Below is a small trained network, with its code and all its weights. Each question gives an input and a target symbol and asks what happens when units are switched off, that is, made to give their printed mean instead of their output.

import numpy as np


def w(rows, s, z=0):
    codes = np.array(rows[::2]) - 128.0
    scale = np.full(codes.shape[1], s)
    scale[-1] = z or s
    return codes * scale


def f(y):
    return y / 2 * (1 + np.tanh(0.7978845608 * (y + 0.044715 * y**3)))


def softmax(a):
    e = np.exp(a - a.max(-1, keepdims=True))
    return e / e.sum(-1, keepdims=True)


def log_softmax(a):
    a = a - a.max(-1, keepdims=True)
    return a - np.log(np.exp(a).sum(-1, keepdims=True))


def net(x, mask):
    ids = ['ΓΘΛΨΩαβεζημπστφ'.index(c) for c in x.split()]
    T = len(ids)
    res = E[ids] + P[:T]
    r = res
    for j in range(2):
        rows = slice(4 * j, 4 * j + 4)
        q, k, v = (r @ M[0][rows].T for M in (Q, K, V))
        z = softmax(np.where(np.tri(T) > 0, q @ k.T / 4**0.5, -1e9)) @ v
        o = O[0][rows]
        res = res + np.where(mask[j], z, o[:, -1]) @ o[:, :-1]
    y = f(res @ A[0][:, :-1].T + A[0][:, -1])
    res = res + np.where(mask[2:14], y, B[0][:, -1]) @ B[0][:, :-1]
    return log_softmax(res[-1] @ U[:, :-1].T + U[:, -1])


Q, K, V, O, A, B = {}, {}, {}, {}, {}, {}
E = w([
[113,122,139],'Γ',
[98,125,138],'Θ',
[124,143,146],'Λ',
[87,141,143],'Ψ',
[123,146,147],'Ω',
[125,132,143],'α',
[168,130,144],'β',
[39,3,94],'ε',
[98,159,148],'ζ',
[144,149,147],'η',
[182,99,139],'μ',
[135,100,141],'π',
[138,130,143],'σ',
[151,129,144],'τ',
[105,148,146],'φ',
],0.022)
P = w([
[128,126,96],'0',
[177,98,183],'1',
[202,103,248],'2',
[140,50,235],'3',
[162,135,104],'4',
[132,186,23],'5',
[76,75,50],'6',
[145,148,111],'7',
[211,176,216],'8',
[102,13,190],'9',
[129,121,110],'10',
[189,183,89],'11',
[133,44,68],'12',
[173,93,107],'13',
],0.013)
Q[0] = w([
[113,133,53],'h1',
[122,67,148],'h1',
[167,227,165],'h1',
[94,77,248],'h1',
[79,125,154],'h2',
[122,131,185],'h2',
[117,53,118],'h2',
[127,85,164],'h2',
],0.014)
K[0] = w([
[142,125,222],'h1',
[103,52,91],'h1',
[196,216,102],'h1',
[106,102,10],'h1',
[155,145,138],'h2',
[101,153,61],'h2',
[140,189,148],'h2',
[151,159,101],'h2',
],0.014)
V[0] = w([
[141,41,82],'h1',
[154,83,140],'h1',
[77,238,154],'h1',
[251,161,99],'h1',
[84,91,141],'h2',
[115,66,142],'h2',
[192,210,131],'h2',
[111,47,50],'h2',
],0.017)
O[0] = w([
[106,215,247,201],'h1',
[76,159,165,197],'h1',
[211,50,43,2],'h1',
[17,38,204,117],'h1',
[99,214,138,132],'h2',
[136,174,183,173],'h2',
[123,2,91,125],'h2',
[119,161,185,93],'h2',
],0.009,0.007)
A[0] = w([
[118,151,94,125],'n1',
[203,230,101,85],'n2',
[236,93,11,126],'n3',
[184,103,182,160],'n4',
[166,84,175,86],'n5',
[111,33,37,1],'n6',
[1,246,218,127],'n7',
[141,180,145,34],'n8',
[85,155,84,210],'n9',
[74,147,91,172],'n10',
[219,147,66,112],'n11',
[62,126,120,112],'n12',
],0.0091,0.0051)
B[0] = w([
[188,161,145,129],'n1',
[60,43,186,163],'n2',
[54,153,60,157],'n3',
[39,166,102,145],'n4',
[135,144,87,136],'n5',
[255,107,112,137],'n6',
[206,98,95,253],'n7',
[47,84,28,145],'n8',
[142,123,199,137],'n9',
[152,109,187,135],'n10',
[98,216,182,144],'n11',
[152,126,180,140],'n12',
],0.0068,0.034)
U = w([
[207,215,150,142],'Γ',
[171,90,195,177],'Θ',
[131,197,155,111],'Λ',
[91,213,172,112],'Ψ',
[153,2,93,81],'Ω',
[116,119,125,86],'α',
[152,173,142,2],'β',
[149,130,95,77],'ε',
[32,45,149,93],'ζ',
[40,193,105,226],'η',
[131,85,92,143],'μ',
[154,76,88,118],'π',
[70,86,144,100],'σ',
[100,102,130,91],'τ',
[169,121,62,159],'φ',
],0.0091,0.0085)

Each question gives the input, a string of symbols that net reads in full, and the target symbol t.
The units are the heads (4 rows each of Q, K, V and O) and the neurons (one row each of A and B). Each row of codes is followed by its name. A weight is (code - 128) times the scale printed after its matrix; where a second scale follows, it is the last column's (O, A, B and U).
mask holds one flag per unit, heads first, then neurons. A switched-off unit (its flag False) gives its mean, the last column of its rows in O or B, instead of its output. The means were averaged over made-up inputs and are rounded, as every weight is.
A unit's drop is (log p(t) with every unit on - log p(t) with that unit switched off) / (log p(t) with every unit on - log p(t) with every unit switched off).
The circuit of an input: a set's keep is (log p(t) with only the set's units on - log p(t) with every unit switched off) / (log p(t) with every unit on - log p(t) with every unit switched off). Starting from the 12 units with the biggest drops (on a tie, the unit counted first), units are removed one at a time, each time the one whose removal leaves the highest keep (on an exact tie, the one counted first), for as long as the keep stays at least 0.8.
units of the circuit, in order: the units of the circuit, biggest drop first
k most important neurons: the k neurons with the biggest drops, biggest first
heads that matter: for each layer, one digit per head in row order, 1 if its drop is at least 0.15 and else 0, layers parted by /
input μ μ μ μ Λ π φ τ η Ψ σ ζ, target Ω: units of the circuit, in order => h1
input β ε β α ζ η Ω, target Γ: units of the circuit, in order => h1, n7
input Ω μ τ μ μ φ β μ Λ β, target ζ: units of the circuit, in order => h2, n7
input Ψ Θ ζ α μ μ, target φ: units of the circuit, in order => h1, n3
input β ζ Ψ μ, target ζ: heads that matter => 11
input μ Ψ μ τ ζ ζ, target Θ: heads that matter => 10
input μ μ μ π η μ Ψ μ Λ, target Θ: units of the circuit, in order => h1, n7
input μ μ Ψ Ψ π β Γ, target η: units of the circuit, in order => n7, h1, n3
input Ω τ Ψ μ Λ α Ω Λ Ψ μ η ζ τ, target Θ: units of the circuit, in order => h1, n3, n7
input β α ζ ε μ η ζ ζ, target Γ: heads that matter => 01
input μ η μ μ φ μ, target Θ: heads that matter => 10
input Ψ Ψ Γ τ η β μ Θ μ, target ζ: heads that matter => 10
input μ μ μ μ Λ Λ Ψ μ Ψ σ, target η: 3 most important neurons => n7, n3, n11
input β μ μ σ, target ζ: units of the circuit, in order => h1
input Ψ μ ζ μ β ζ ζ μ Λ τ, target φ: 2 most important neurons => n6, n3
input μ β ζ μ μ β π, target Θ: units of the circuit, in order => h1, n7, n3, n12
input μ μ ζ π σ η ζ μ μ Ψ ζ τ, target Θ: units of the circuit, in order => h1, h2, n3, n8
input Ψ ζ μ Ψ μ μ β, target η: 3 most important neurons => n7, n6, n3
input ζ α μ μ, target φ: units of the circuit, in order => h1, n3, n11
input Ψ Ψ ζ β, target η: units of the circuit, in order => h1, n3, n7, n11
input μ μ Ψ ζ β μ, target η: units of the circuit, in order => n3, n7, h1
input Ω ζ Λ η Ψ, target φ: heads that matter => 11
input Ψ β Ψ α Ψ Ψ μ Ψ η, target η: units of the circuit, in order => h1, n3, n7, n11
input ζ Ψ η, target φ: heads that matter => 11
input ζ β Ψ Θ μ η η Γ σ Λ, target Ω: heads that matter => 11
input Ψ φ φ Θ μ Ψ Ψ μ Ψ ζ, target η: heads that matter => 10
input π η μ ζ Λ η, target Θ: heads that matter => 10
input Λ μ μ Ω τ σ η μ η ζ μ μ, target Ω: heads that matter => 10
